X =
[[4 6 4 6 4 5 6 5 3]
 [7 6 4 5 5 8 3 5 4]
 [4 6 4 6 3 4 3 4 5]
 [7 4 5 6 7 6 7 4 4]
 [4 5 4 5 4 4 6 6 5]
 [4 7 4 5 3 3 3 2 4]
 [6 6 4 5 5 8 2 5 3]
 [3 2 6 2 4 7 2 4 5]
 [4 6 3 5 4 4 5 5 4]
 [6 4 4 2 7 7 4 7 4]
 [6 4 5 3 3 7 2 3 5]
 [4 4 5 2 4 3 7 4 5]]
X[0][0] = 4
X[0][2] = 4
X[6] = [6, 6, 4, 5, 5, 8, 2, 5, 3]
X[0][8] = 3
X[7][1] = 2
X[0][1] = 6
X[1][8] = 4
X[8][6] = 5
X[:, 7] = [5, 5, 4, 4, 6, 2, 5, 4, 5, 7, 3, 4]
X[:, 1] = [6, 6, 6, 4, 5, 7, 6, 2, 6, 4, 4, 4]
X[9][6] = 4
X[:, 3] = [6, 5, 6, 6, 5, 5, 5, 2, 5, 2, 3, 2]
X[11][5] = 3
X[8][4] = 4
X[0][5] = 5
X[3][7] = 4
X[:, 4] = [4, 5, 3, 7, 4, 3, 5, 4, 4, 7, 3, 4]
X[5][3] = 5
X[9][1] = 4
X[4][2] = 4
X[8][7] = 5
X[3][2] = 5
X[6][7] = 5
X[0] = [4, 6, 4, 6, 4, 5, 6, 5, 3]
X[6][8] = 3
X[10][5] = 7
X[10][1] = 4
X[:, 8] = [3, 4, 5, 4, 5, 4, 3, 5, 4, 4, 5, 5]
X[7][2] = 6
X[11][2] = 5
X[4][4] = 4
X[0][6] = 6
X[11] = [4, 4, 5, 2, 4, 3, 7, 4, 5]
X[:, 2] = [4, 4, 4, 5, 4, 4, 4, 6, 3, 4, 5, 5]
X[11][7] = 4
X[9][3] = 2

grid = [-10 -45 -14  10  -6  27   6 -36]
grid[0]: -10
grid[7]: -36
grid[6]: 6

A =
[[-22  36  -2  12]
 [ 12   4  31 -17]
 [-32  23  33  -8]
 [-25  -2  -4 -18]
 [-34  38  13   7]
 [ 35 -15  -4 -10]
 [  7  -1  12   8]
 [ 24 -15 -35  -8]
 [ 23 -14 -37   3]]
A[0,0] => -22
A[5,0] => 35
A[3,0] => -25
A[:, 3] => [12, -17, -8, -18, 7, -10, 8, -8, 3]
A[5,1] => -15
A[:, 1] => [36, 4, 23, -2, 38, -15, -1, -15, -14]
A[1,1] => 4
A[8,3] => 3
A[8,1] => -14
A[1,0] => 12
A[7] => [24, -15, -35, -8]
A[8,0] => 23
A[2,1] => 23
A[0,1] => 36
A[:, 2] => [-2, 31, 33, -4, 13, -4, 12, -35, -37]
A[5] => [35, -15, -4, -10]
A[0,3] => 12
A[7,1] => -15

a = 2883  9172  5430  7747  4637  7170  3802  8115  7015
a[0]: 2883
a[4]: 4637
a[3]: 7747
a[8]: 7015

B = -0.725,-1.424,-0.523,-0.394,1.290,1.213,-1.717,0.711,-1.991,1.565
B[0]	-0.725
B[2]	-0.523
B[9]	1.565
B[6]	-1.717
B[7]	0.711
B[1]	-1.424
